arr =
+1.29; -2.86; +1.05; +1.53; +0.34; +0.71; -2.27; +0.13; -4.56; +4.66; +3.06; +2.06
+1.17; +1.36; -2.19; +4.41; +0.12; -0.27; -3.97; +0.54; -4.28; +3.58; +0.74; -0.41
+0.79; +4.45; -3.67; +3.60; +0.44; -0.19; -4.04; -0.77; -2.55; +0.72; -1.48; -1.86
+0.88; +5.51; -3.75; +4.25; +0.19; -1.17; -3.13; -0.56; -2.18; +0.66; -2.03; -2.56
-1.03; +1.74; +0.41; -3.17; +0.30; -0.27; +3.28; +0.44; +4.87; -3.95; -2.69; -0.51
+0.30; +6.24; -3.94; +2.26; +0.66; -1.83; -1.66; -1.02; +0.75; -1.57; -2.74; -2.50
+2.01; -4.55; +1.60; +1.52; -0.22; +0.48; -1.50; -0.34; -3.27; +4.37; +3.08; +1.71
-0.18; +5.08; -2.79; +0.72; +0.44; -0.64; -0.12; -0.06; +3.02; -4.27; -2.89; -2.18
-1.96; +1.88; -0.09; -3.04; +0.14; -0.49; +2.90; +0.60; +4.52; -4.83; -2.61; -1.18
-0.97; +4.07; -1.82; -0.96; +0.91; -0.53; +0.76; +0.63; +4.54; -4.38; -4.03; -1.43
-0.08; +5.83; -4.13; +0.98; +0.56; -0.28; -1.78; -0.94; +1.40; -3.52; -3.07; -2.65
+0.12; +5.23; -4.06; +2.62; +0.60; -0.76; -2.09; -0.31; -0.61; -1.51; -2.85; -2.62
-0.89; +5.12; -3.10; +1.50; +0.45; -0.54; -1.13; -0.34; +1.29; -3.25; -2.76; -2.57
+0.87; +2.91; -3.60; +4.60; -0.01; -0.25; -3.74; -0.44; -3.85; +1.92; +0.28; -0.98
+1.11; -0.77; -1.40; +2.80; +0.17; +0.20; -2.90; -1.14; -4.56; +3.73; +1.48; +0.69
-1.36; +3.33; -0.26; -2.25; +0.79; -0.48; +1.82; +0.23; +4.38; -4.56; -3.38; -1.68
Indices start at 1.
(1, 1) -> +1.29
(3, 12) -> -1.86
(14, 12) -> -0.98
(6, 1) -> +0.30
(7, 7) -> -1.50
(11, 9) -> +1.40
(4, 10) -> +0.66
(13, 3) -> -3.10
(10, 7) -> +0.76
(14, 4) -> +4.60
(7, 5) -> -0.22
(7, 4) -> +1.52
(8, 10) -> -4.27
(11, 5) -> +0.56
(4, 3) -> -3.75
(13, 4) -> +1.50
(16, 9) -> +4.38
(12, 8) -> -0.31
(1, 7) -> -2.27
(5, 3) -> +0.41
(9, 5) -> +0.14
(2, 12) -> -0.41
(9, 6) -> -0.49
(14, 1) -> +0.87
(2, 4) -> +4.41
(10, 8) -> +0.63
(4, 2) -> +5.51
(16, 10) -> -4.56
(10, 5) -> +0.91
(11, 12) -> -2.65
(10, 1) -> -0.97
(12, 9) -> -0.61
(3, 1) -> +0.79
(6, 5) -> +0.66
(5, 2) -> +1.74
(1, 6) -> +0.71
(11, 8) -> -0.94

m =
[[168 147 138 181  79]
 [227 118 156 202 147]
 [209 136 133 187  62]
 [141 178 160 171 128]
 [226 135 140 191  77]
 [211 136 135 187  62]]
Rows and columns are counted from 1.
(1, 1): 168
(6, 3): 135
(6, 2): 136
(5, 5): 77
(2, 1): 227
(6, 5): 62
(4, 3): 160
(4, 5): 128
(1, 4): 181

B = [[8304, 2453, 4509, 4672, 5016, 4680, 5603, 5589, 5587, 6256, 7152, 4851, 7605, 3733], [5961, 4148, 4995, 4691, 4953, 4593, 6476, 5919, 6014, 6119, 6022, 4111, 6805, 4777]]
Rows and columns are counted from 1.
(1, 1): 8304
(1, 9): 5587
(1, 3): 4509
(2, 5): 4953
(2, 12): 4111
(1, 14): 3733
(1, 4): 4672
(2, 4): 4691
(2, 14): 4777
(2, 3): 4995
(2, 13): 6805
(1, 11): 7152
(2, 8): 5919
(2, 7): 6476
(2, 10): 6119
(2, 11): 6022

X =
array([[121,  98, 117,  81,  83],
       [180, 111, 160,  70,  47],
       [234, 110, 206,  40,   5],
       [ 16, 126,  44, 153, 164],
       [217, 115, 188,  61,  22],
       [ 51, 139,  75, 137, 137],
       [184, 117, 169,  53,  40]])
Rows and columns are counted from 1.
(1, 1) -> 121
(4, 4) -> 153
(2, 1) -> 180
(6, 1) -> 51
(4, 5) -> 164
(6, 3) -> 75
(1, 2) -> 98
(5, 1) -> 217
(7, 3) -> 169
(5, 5) -> 22
(3, 2) -> 110
(2, 5) -> 47
(1, 4) -> 81
(6, 4) -> 137
(4, 3) -> 44
(5, 4) -> 61
(1, 3) -> 117
(5, 3) -> 188
(6, 2) -> 139
(5, 2) -> 115
(6, 5) -> 137
